Here is a tiny trained network, its code and every weight. The questions are about switching its units off for an input and a class, where a switched-off unit gives its printed mean instead of its output.

import numpy as np


def w(rows, s, z=0):
    codes = np.array(rows[::2]) - 128.0
    scale = np.full(codes.shape[1], s)
    scale[-1] = z or s
    return codes * scale


def f(y):
    return np.maximum(y, 0)


def log_softmax(a):
    a = a - a.max(-1, keepdims=True)
    return a - np.log(np.exp(a).sum(-1, keepdims=True))


def net(x, mask):
    res = np.array(x, float).reshape(1, 3) / 4 @ E
    y = f(res @ A[0][:, :-1].T + A[0][:, -1])
    res = res + np.where(mask, y, B[0][:, -1]) @ B[0][:, :-1]
    return log_softmax(res[-1] @ U[:, :-1].T + U[:, -1])


A, B = {}, {}
E = w([
[42,214,154,154,114,136,169,254,210,158],'x0',
[199,56,190,151,20,170,208,99,178,97],'x1',
[161,145,36,119,132,16,221,158,151,73],'x2',
],0.0093)
A[0] = w([
[85,163,143,125,108,136,153,190,144,129,153],'N0',
[142,119,113,130,113,128,90,81,110,126,174],'N1',
[119,100,150,85,120,153,154,109,170,133,111],'N2',
[107,163,78,150,148,104,69,152,61,141,141],'N3',
[187,94,92,128,131,132,117,82,112,120,92],'N4',
[166,125,143,158,62,170,195,120,113,119,141],'N5',
[110,139,134,118,128,146,159,188,141,132,80],'N6',
[70,155,138,151,97,166,152,204,185,140,117],'N7',
[153,95,148,113,60,177,188,112,169,99,98],'N8',
[122,128,126,134,138,141,138,152,139,135,100],'N9',
[134,122,138,128,131,146,129,125,142,124,253],'N10',
[161,127,149,134,171,113,119,91,127,134,97],'N11',
[178,104,94,90,141,137,109,66,86,125,114],'N12',
[146,114,125,134,114,124,117,84,64,112,89],'N13',
[94,117,145,132,117,168,88,115,124,149,105],'N14',
[165,132,45,126,128,11,232,139,145,110,113],'N15',
[119,102,103,158,111,95,66,53,159,131,99],'N16',
[105,120,213,139,130,253,47,107,125,154,114],'N17',
[84,151,79,105,196,102,34,133,122,127,92],'N18',
[187,111,190,149,102,153,181,117,142,131,120],'N19',
[155,126,151,134,117,145,153,119,166,133,84],'N20',
[162,117,116,146,135,105,139,93,92,104,142],'N21',
[115,138,171,135,132,134,147,160,171,129,112],'N22',
[123,139,168,112,118,207,59,136,128,124,108],'N23',
],0.015)
B[0] = w([
[181,108,163,105,124,142,136,121,142,129,207],'N0',
[161,129,137,87,123,136,134,140,146,146,195],'N1',
[109,129,131,140,143,121,119,129,146,127,153],'N2',
[98,111,125,132,142,125,83,124,144,153,209],'N3',
[150,151,174,133,149,130,160,133,127,121,182],'N4',
[85,117,124,132,151,122,98,126,140,139,200],'N5',
[129,140,173,144,148,137,154,128,106,112,160],'N6',
[158,146,200,118,135,138,156,141,136,126,219],'N7',
[80,137,143,173,153,117,99,115,115,148,199],'N8',
[131,128,144,133,134,136,132,126,125,124,139],'N9',
[162,58,60,2,74,142,82,132,162,168,226],'N10',
[132,146,147,120,149,132,146,122,123,122,150],'N11',
[155,133,190,140,128,145,145,144,137,121,205],'N12',
[147,141,172,134,136,133,142,142,133,120,172],'N13',
[137,151,105,150,132,119,145,130,130,113,169],'N14',
[143,148,45,167,108,116,145,139,104,83,242],'N15',
[129,120,168,138,119,136,150,121,126,113,162],'N16',
[143,145,63,164,114,107,154,135,97,88,249],'N17',
[67,121,152,175,153,119,100,103,126,141,213],'N18',
[93,128,137,154,143,124,96,112,125,143,194],'N19',
[105,137,142,155,159,130,129,121,124,128,148],'N20',
[150,127,153,112,124,136,149,130,130,125,181],'N21',
[157,133,159,123,138,128,147,123,123,126,169],'N22',
[128,142,95,154,124,127,143,142,123,97,192],'N23',
],0.037,0.019)
U = w([
[169,173,40,192,100,84,165,166,114,28,150],'0',
[202,149,255,126,160,177,181,155,169,105,118],'1',
[59,113,159,205,222,94,26,76,161,154,147],'2',
[165,57,70,2,48,153,87,133,180,159,254],'3',
[60,142,142,123,94,123,146,105,121,136,86],'4',
[106,159,139,94,119,150,148,99,124,160,84],'5',
[83,156,127,84,131,120,173,52,128,177,82],'6',
[86,185,154,147,103,119,190,126,108,131,88],'7',
],0.0094,0.0063)

Each question gives the input, the list of numbers given to net, and the class t.
The units are the neurons (one row each of A and B). Each row of codes is followed by its name. A weight is (code - 128) times the scale printed after its matrix; where a second scale follows, it is the last column's (A, B and U).
mask holds one flag per neuron, in row order. A switched-off neuron (its flag False) gives its mean, the last column of its row in B, instead of its output. The means were averaged over made-up inputs and are rounded, as every weight is.
A unit's drop is (log p(t) with every unit on - log p(t) with that unit switched off) / (log p(t) with every unit on - log p(t) with every unit switched off).
The circuit of an input: a set's keep is (log p(t) with only the set's units on - log p(t) with every unit switched off) / (log p(t) with every unit on - log p(t) with every unit switched off). Starting from the 12 units with the biggest drops (on a tie, the unit counted first), units are removed one at a time, each time the one whose removal leaves the highest keep (on an exact tie, the one counted first), for as long as the keep stays at least 0.8.
circuit, biggest first: the units of the circuit, biggest drop first
unit that matters most: the unit with the biggest drop
top k neurons: the k neurons with the biggest drops, biggest first
drop of u: that unit's drop, to one decimal
input [-7,1,-7], class 0: circuit, biggest first : [N17]
input [-4,-4,0], class 1: top 4 neurons : [N8 N5 N12 N19]
input [7,8,-6], class 2: top 4 neurons : [N8 N19 N5 N15]
input [-3,3,3], class 3: circuit, biggest first : [N17 N18 N7]
input [-7,7,3], class 1: top 4 neurons : [N4 N12 N21 N18]
input [-8,4,-8], class 0: top 2 neurons : [N17 N23]
input [0,4,-3], class 2: top 2 neurons : [N15 N8]
input [8,-2,-8], class 0: top 2 neurons : [N17 N23]
input [8,-7,1], class 1: top 2 neurons : [N7 N0]
input [7,2,-7], class 0: top 3 neurons : [N17 N23 N12]
input [0,-4,-3], class 2: top 2 neurons : [N15 N18]
input [-2,5,-5], class 0: top 4 neurons : [N17 N18 N3 N23]
input [-7,-7,-2], class 1: top 3 neurons : [N12 N1 N8]
input [6,-7,5], class 2: top 3 neurons : [N18 N3 N17]
input [1,4,-5], class 0: unit that matters most : N17
input [3,3,-5], class 0: drop of N17 : 1.3
input [-2,4,-5], class 0: drop of N17 : 2.6
input [-7,1,2], class 1: drop of N18 : 0.0
